Below is a small trained network, with its code and all its weights. Each question gives an input and a target symbol and asks what happens when units are switched off, that is, made to give their printed mean instead of their output.

import numpy as np


def w(rows, s, z=0):
    codes = np.array(rows[::2]) - 128.0
    scale = np.full(codes.shape[1], s)
    scale[-1] = z or s
    return codes * scale


def f(y):
    return np.maximum(y, 0)


def softmax(a):
    e = np.exp(a - a.max(-1, keepdims=True))
    return e / e.sum(-1, keepdims=True)


def log_softmax(a):
    a = a - a.max(-1, keepdims=True)
    return a - np.log(np.exp(a).sum(-1, keepdims=True))


def net(x, mask):
    ids = ['ΔΘΦΨαβγεζηλμξστω'.index(c) for c in x.split()]
    T = len(ids)
    res = E[ids] + P[:T]
    u = 0
    for l in range(2):
        r = res
        for j in range(3):
            rows = slice(3 * j, 3 * j + 3)
            q, k, v = (r @ M[l][rows].T for M in (Q, K, V))
            z = softmax(np.where(np.tri(T) > 0, q @ k.T / 3**0.5, -1e9)) @ v
            o = O[l][rows]
            res = res + np.where(mask[u + j], z, o[:, -1]) @ o[:, :-1]
        u += 3
        y = f(res @ A[l][:, :-1].T + A[l][:, -1])
        res = res + np.where(mask[u : u + 4], y, B[l][:, -1]) @ B[l][:, :-1]
        u += 4
    return log_softmax(res[-1] @ U[:, :-1].T + U[:, -1])


Q, K, V, O, A, B = {}, {}, {}, {}, {}, {}
E = w([
[168,93,202,74,149,158,147],'Δ',
[123,61,102,164,87,192,66],'Θ',
[141,89,163,150,186,107,68],'Φ',
[125,127,41,209,64,165,175],'Ψ',
[61,92,193,105,167,65,172],'α',
[144,148,59,54,188,107,170],'β',
[109,162,206,205,92,130,121],'γ',
[50,80,117,111,59,79,139],'ε',
[110,140,115,112,133,102,250],'ζ',
[115,144,156,72,194,112,92],'η',
[56,213,107,188,197,187,159],'λ',
[146,146,67,132,78,62,141],'μ',
[89,199,131,120,99,38,117],'ξ',
[138,40,75,162,197,73,150],'σ',
[163,167,71,70,143,142,70],'τ',
[120,54,202,209,103,189,165],'ω',
],0.02)
P = w([
[108,174,182,252,14,118,156],'0',
[132,212,142,236,42,62,164],'1',
[130,182,176,203,68,97,197],'2',
[127,158,167,199,105,92,192],'3',
[131,128,129,171,150,109,189],'4',
[126,120,134,171,177,111,200],'5',
[128,119,97,145,210,99,202],'6',
[129,91,61,104,252,95,196],'7',
],0.0035)
Q[0] = w([
[51,158,80,20,48,120,77],'L0H0',
[248,140,175,184,205,119,181],'L0H0',
[133,67,103,227,151,112,61],'L0H0',
[173,102,153,90,52,71,147],'L0H1',
[228,195,130,161,109,59,143],'L0H1',
[117,148,102,80,71,74,78],'L0H1',
[111,179,86,151,100,70,2],'L0H2',
[87,132,62,161,99,49,80],'L0H2',
[211,201,67,168,114,97,148],'L0H2',
],0.0092)
K[0] = w([
[106,95,117,42,32,114,71],'L0H0',
[201,143,159,180,226,116,156],'L0H0',
[2,197,76,237,188,253,85],'L0H0',
[154,67,176,94,42,64,162],'L0H1',
[234,162,111,153,139,43,119],'L0H1',
[106,145,71,43,39,115,150],'L0H1',
[62,222,122,214,143,202,30],'L0H2',
[34,244,12,254,132,163,112],'L0H2',
[176,194,56,168,160,101,179],'L0H2',
],0.0078)
V[0] = w([
[193,139,107,163,90,123,111],'L0H0',
[206,2,136,165,79,32,88],'L0H0',
[181,163,184,107,113,95,178],'L0H0',
[105,205,94,236,216,90,165],'L0H1',
[97,100,204,122,123,166,83],'L0H1',
[179,110,141,140,74,17,142],'L0H1',
[113,184,115,67,46,101,84],'L0H2',
[163,138,144,107,53,165,154],'L0H2',
[42,180,116,106,141,224,140],'L0H2',
],0.0057)
O[0] = w([
[79,84,103,87,94,171,70,112],'L0H0',
[107,101,123,172,73,168,82,165],'L0H0',
[82,105,93,141,154,174,104,104],'L0H0',
[35,111,39,98,145,151,156,253],'L0H1',
[129,141,170,150,60,144,99,102],'L0H1',
[143,139,141,2,115,143,156,157],'L0H1',
[121,127,123,162,71,147,92,38],'L0H2',
[106,132,109,108,73,128,73,74],'L0H2',
[112,92,167,205,138,134,156,70],'L0H2',
],0.0064,0.005)
A[0] = w([
[236,131,210,82,112,109,183,165],'L0N0',
[224,121,62,74,217,207,38,88],'L0N1',
[242,185,194,108,75,37,165,8],'L0N2',
[75,255,42,185,211,145,116,99],'L0N3',
],0.0054,0.011)
B[0] = w([
[71,186,112,53,80,173,220,233],'L0N0',
[133,173,237,163,79,254,168,161],'L0N1',
[77,125,50,173,128,247,106,128],'L0N2',
[102,37,92,145,213,192,109,254],'L0N3',
],0.0074,0.0037)
Q[1] = w([
[116,140,64,228,113,124,150],'L1H0',
[57,118,98,123,113,99,167],'L1H0',
[63,39,89,232,119,133,156],'L1H0',
[80,86,49,133,178,112,183],'L1H1',
[170,47,102,94,131,226,195],'L1H1',
[35,195,179,134,192,200,250],'L1H1',
[176,168,137,59,127,227,87],'L1H2',
[72,180,103,103,145,159,213],'L1H2',
[52,240,130,121,193,151,53],'L1H2',
],0.012)
K[1] = w([
[80,150,89,200,142,195,148],'L1H0',
[55,124,141,93,155,100,160],'L1H0',
[79,60,108,196,160,125,167],'L1H0',
[85,132,63,132,190,119,151],'L1H1',
[149,62,74,82,101,226,130],'L1H1',
[47,197,146,136,191,204,120],'L1H1',
[182,165,150,100,130,165,140],'L1H2',
[83,163,140,137,187,194,192],'L1H2',
[91,246,110,125,168,114,43],'L1H2',
],0.012)
V[1] = w([
[46,162,165,167,192,145,86],'L1H0',
[246,237,164,144,146,160,166],'L1H0',
[60,77,94,50,145,163,103],'L1H0',
[136,200,137,253,158,158,102],'L1H1',
[177,81,106,74,103,34,81],'L1H1',
[216,104,95,121,75,199,110],'L1H1',
[92,59,131,178,150,139,185],'L1H2',
[194,119,116,146,190,125,110],'L1H2',
[102,107,134,147,116,84,189],'L1H2',
],0.0061)
O[1] = w([
[123,99,145,39,198,171,58,182],'L1H0',
[149,81,112,1,168,76,127,38],'L1H0',
[166,155,148,93,63,83,87,208],'L1H0',
[76,218,110,197,114,213,165,153],'L1H1',
[102,49,115,48,165,127,63,11],'L1H1',
[195,64,126,144,136,178,155,55],'L1H1',
[207,62,190,135,49,96,148,255],'L1H2',
[87,89,102,54,121,187,53,148],'L1H2',
[74,87,155,149,97,76,164,162],'L1H2',
],0.0052,0.0091)
A[1] = w([
[111,218,196,152,36,162,115,2],'L1N0',
[83,196,182,72,237,87,149,88],'L1N1',
[161,131,1,43,139,128,121,179],'L1N2',
[110,127,167,176,234,128,52,148],'L1N3',
],0.0075,0.0053)
B[1] = w([
[137,84,81,103,232,118,96,252],'L1N0',
[111,31,29,2,157,204,40,241],'L1N1',
[226,162,175,218,128,117,125,232],'L1N2',
[199,132,197,131,95,26,89,227],'L1N3',
],0.0081,0.0045)
U = w([
[107,246,182,182,149,102,180,254],'Δ',
[164,35,97,158,166,95,141,54],'Θ',
[101,178,64,104,105,104,90,179],'Φ',
[186,124,54,96,200,163,158,28],'Ψ',
[138,84,117,129,71,206,77,172],'α',
[158,94,222,173,108,167,172,14],'β',
[46,55,167,95,149,145,139,18],'γ',
[211,178,131,131,104,173,96,141],'ε',
[124,185,107,110,161,94,201,146],'ζ',
[194,200,114,135,67,77,128,118],'η',
[134,133,82,153,63,170,151,113],'λ',
[153,96,108,88,141,180,70,115],'μ',
[168,141,232,124,139,90,63,120],'ξ',
[80,131,176,141,44,100,131,131],'σ',
[118,90,122,130,159,188,98,88],'τ',
[178,112,205,80,105,177,168,129],'ω',
],0.013,0.0071)

Each question gives the input, a string of symbols that net reads in full, and the target symbol t.
The units are the heads (3 rows each of Q, K, V and O) and the neurons (one row each of A and B). Each row of codes is followed by its name. A weight is (code - 128) times the scale printed after its matrix; where a second scale follows, it is the last column's (O, A, B and U).
mask holds one flag per unit, layer by layer, with each layer's heads first. A switched-off unit (its flag False) gives its mean, the last column of its rows in O or B, instead of its output. The means were averaged over made-up inputs and are rounded, as every weight is.
A unit's drop is (log p(t) with every unit on - log p(t) with that unit switched off) / (log p(t) with every unit on - log p(t) with every unit switched off).
The circuit of an input: a set's keep is (log p(t) with only the set's units on - log p(t) with every unit switched off) / (log p(t) with every unit on - log p(t) with every unit switched off). Starting from the 12 units with the biggest drops (on a tie, the unit counted first), units are removed one at a time, each time the one whose removal leaves the highest keep (on an exact tie, the one counted first), for as long as the keep stays at least 0.8.
circuit, biggest first: the units of the circuit, biggest drop first
most important unit: the unit with the biggest drop
top k neurons: the k neurons with the biggest drops, biggest first
k most important neurons of layer l: the k neurons of layer l with the biggest drops, biggest first
heads that matter: for each layer, one digit per head in row order, 1 if its drop is at least 0.15 and else 0, layers parted by /
drop when u is switched off: that unit's drop, to one decimal
input λ σ Δ Δ σ, target ζ: circuit, biggest first -> L1H1, L0H0
input λ τ μ, target Δ: heads that matter -> 001 / 010
input γ λ σ σ ξ ε, target Δ: circuit, biggest first -> L1H1
input Δ ξ ω Φ λ Δ ω σ, target Δ: circuit, biggest first -> L0H1, L1H1
input σ Δ α, target γ: circuit, biggest first -> L1N1, L1H1
input λ Θ τ Φ σ σ σ, target Ψ: heads that matter -> 100 / 110
input Δ σ σ λ α, target Δ: top 2 neurons -> L0N3, L1N1
input σ τ ξ ζ λ μ ω, target Δ: heads that matter -> 000 / 010
input λ γ σ τ, target Δ: circuit, biggest first -> L0H2, L1H1
input Φ σ Φ λ η, target Δ: 2 most important neurons of layer 0 -> L0N3, L0N0
input λ Δ η Δ Δ Δ Δ, target Ψ: heads that matter -> 010 / 010
input Φ μ τ ξ Δ σ σ Φ, target ξ: top 2 neurons -> L1N3, L0N0
input Δ λ σ, target Δ: circuit, biggest first -> L1H1, L0H2
input σ λ σ σ, target Ψ: heads that matter -> 101 / 110
input γ λ ε τ η, target Δ: most important neuron of layer 1 -> L1N1
input Φ σ λ σ σ Δ β, target Δ: top 2 neurons -> L0N3, L1N1
input Δ λ Δ τ Φ Θ Δ, target Ψ: top 4 neurons -> L1N0, L1N1, L0N0, L1N3
input σ σ λ ξ σ σ η Δ, target Δ: heads that matter -> 110 / 010
input ζ σ λ μ β, target Δ: heads that matter -> 000 / 010
input α λ Δ Δ, target ζ: most important unit -> L0N0
input Φ λ ζ σ σ ζ Δ, target Δ: top 2 neurons -> L0N3, L1N1
input ε β ε β σ σ λ Φ, target Δ: circuit, biggest first -> L0H1, L1H1
input Φ σ λ γ λ, target τ: heads that matter -> 111 / 100
input Δ σ σ σ σ τ, target ε: 2 most important neurons of layer 0 -> L0N1, L0N0
input γ γ ω ε ξ σ λ τ, target Δ: drop when L0H2 is switched off -> 0.5
input ω Δ λ σ ε ξ α, target Δ: drop when L1H1 is switched off -> 1.8
